Below are the code and all the weights of a small trained network. Each question names an input and a target symbol and asks about switching units off, where a switched-off unit gives its printed mean instead of its output.

import numpy as np


def w(rows, s, z=0):
    codes = np.array(rows[::2]) - 128.0
    scale = np.full(codes.shape[1], s)
    scale[-1] = z or s
    return codes * scale


def f(y):
    return np.maximum(y, 0)


def softmax(a):
    e = np.exp(a - a.max(-1, keepdims=True))
    return e / e.sum(-1, keepdims=True)


def log_softmax(a):
    a = a - a.max(-1, keepdims=True)
    return a - np.log(np.exp(a).sum(-1, keepdims=True))


def net(x, mask):
    ids = ['ΓΔΣαβεζημξτφψ'.index(c) for c in x.split()]
    T = len(ids)
    res = E[ids] + P[:T]
    q, k, v = (res @ M[0].T for M in (Q, K, V))
    z = softmax(np.where(np.tri(T) > 0, q @ k.T / 2**0.5, -1e9)) @ v
    res = res + np.where(mask[0], z, O[0][:, -1]) @ O[0][:, :-1]
    y = f(res @ A[0][:, :-1].T + A[0][:, -1])
    res = res + np.where(mask[1:17], y, B[0][:, -1]) @ B[0][:, :-1]
    return log_softmax(res[-1] @ U[:, :-1].T + U[:, -1])


Q, K, V, O, A, B = {}, {}, {}, {}, {}, {}
E = w([
[77,136,170,77],'Γ',
[117,154,129,112],'Δ',
[81,143,127,129],'Σ',
[136,87,2,125],'α',
[110,101,13,109],'β',
[81,122,126,154],'ε',
[118,153,89,54],'ζ',
[49,93,50,82],'η',
[134,100,73,166],'μ',
[187,124,133,157],'ξ',
[54,102,73,153],'τ',
[148,150,136,73],'φ',
[184,126,118,61],'ψ',
],0.022)
P = w([
[112,178,137,194],'0',
[146,162,129,125],'1',
[162,11,199,42],'2',
[119,179,135,196],'3',
[149,144,134,117],'4',
[203,28,182,38],'5',
[120,176,132,197],'6',
[147,138,139,108],'7',
],0.012)
Q[0] = w([
[254,75,184,90],'H0',
[39,128,52,13],'H0',
],0.0057)
K[0] = w([
[218,144,135,46],'H0',
[92,250,95,102],'H0',
],0.014)
V[0] = w([
[117,180,92,122],'H0',
[166,1,217,147],'H0',
],0.0045)
O[0] = w([
[236,2,24,207,177],'H0',
[55,73,160,93,2],'H0',
],0.0051,0.0037)
A[0] = w([
[44,146,195,215,3],'N0',
[107,190,164,213,242],'N1',
[148,103,58,167,162],'N2',
[143,175,74,121,162],'N3',
[169,136,172,249,158],'N4',
[130,147,168,113,76],'N5',
[55,170,74,146,76],'N6',
[74,212,120,93,195],'N7',
[93,230,219,170,124],'N8',
[163,100,110,242,16],'N9',
[85,86,196,111,175],'N10',
[146,198,180,151,181],'N11',
[146,100,164,45,91],'N12',
[65,83,120,123,124],'N13',
[155,149,172,87,236],'N14',
[95,163,136,75,44],'N15',
],0.014,0.0058)
B[0] = w([
[248,113,115,25,155],'N0',
[56,147,178,146,221],'N1',
[117,146,178,91,203],'N2',
[98,171,99,187,239],'N3',
[87,87,118,31,173],'N4',
[120,172,132,149,139],'N5',
[95,161,41,65,192],'N6',
[147,131,212,97,254],'N7',
[113,78,142,236,188],'N8',
[181,67,69,170,154],'N9',
[163,137,138,88,182],'N10',
[221,132,93,124,192],'N11',
[98,115,123,170,226],'N12',
[169,122,95,145,161],'N13',
[134,103,59,144,252],'N14',
[134,147,193,136,158],'N15',
],0.013,0.0078)
U = w([
[194,72,149,30,189],'Γ',
[117,69,110,165,209],'Δ',
[140,113,65,183,71],'Σ',
[121,148,130,35,2],'α',
[28,116,116,155,78],'β',
[115,157,83,164,40],'ε',
[245,171,110,110,67],'ζ',
[153,163,136,226,189],'η',
[58,135,208,75,186],'μ',
[173,142,223,97,157],'ξ',
[95,165,111,113,46],'τ',
[171,235,172,69,164],'φ',
[28,143,164,216,160],'ψ',
],0.012,0.0056)

Each question gives the input, a string of symbols that net reads in full, and the target symbol t.
The units are the heads (2 rows each of Q, K, V and O) and the neurons (one row each of A and B). Each row of codes is followed by its name. A weight is (code - 128) times the scale printed after its matrix; where a second scale follows, it is the last column's (O, A, B and U).
mask holds one flag per unit, heads first, then neurons. A switched-off unit (its flag False) gives its mean, the last column of its rows in O or B, instead of its output. The means were averaged over made-up inputs and are rounded, as every weight is.
A unit's drop is (log p(t) with every unit on - log p(t) with that unit switched off) / (log p(t) with every unit on - log p(t) with every unit switched off).
The circuit of an input: a set's keep is (log p(t) with only the set's units on - log p(t) with every unit switched off) / (log p(t) with every unit on - log p(t) with every unit switched off). Starting from the 12 units with the biggest drops (on a tie, the unit counted first), units are removed one at a time, each time the one whose removal leaves the highest keep (on an exact tie, the one counted first), for as long as the keep stays at least 0.8.
units of the circuit, in order: the units of the circuit, biggest drop first
most important unit: the unit with the biggest drop
top k neurons: the k neurons with the biggest drops, biggest first
drop of u: that unit's drop, to one decimal
input ζ ζ ζ μ Δ, target η: units of the circuit, in order	[N4, N6, N2]
input Γ ζ ζ φ ε, target μ: units of the circuit, in order	[N14, N3, N4]
input ζ ζ μ ξ, target Δ: most important unit	N8
input Δ ζ ζ, target Δ: units of the circuit, in order	[N12, N14]
input ψ Δ ζ Δ Δ η ξ, target Δ: units of the circuit, in order	[N4, N9, N1]
input φ ζ Σ μ, target β: units of the circuit, in order	[N1, N4]
input Σ μ τ, target Γ: units of the circuit, in order	[N3, N10]
input φ ζ ε Σ, target μ: top 4 neurons	[N1, N0, N4, N8]
input Σ ε Σ ζ φ, target ζ: top 4 neurons	[N1, N11, N8, N14]
input φ Δ ε, target Γ: drop of N3	0.7
input η ζ Δ ζ ξ, target Γ: drop of N11	0.1
input ε ζ μ Δ ε Σ μ, target β: drop of N10	0.1
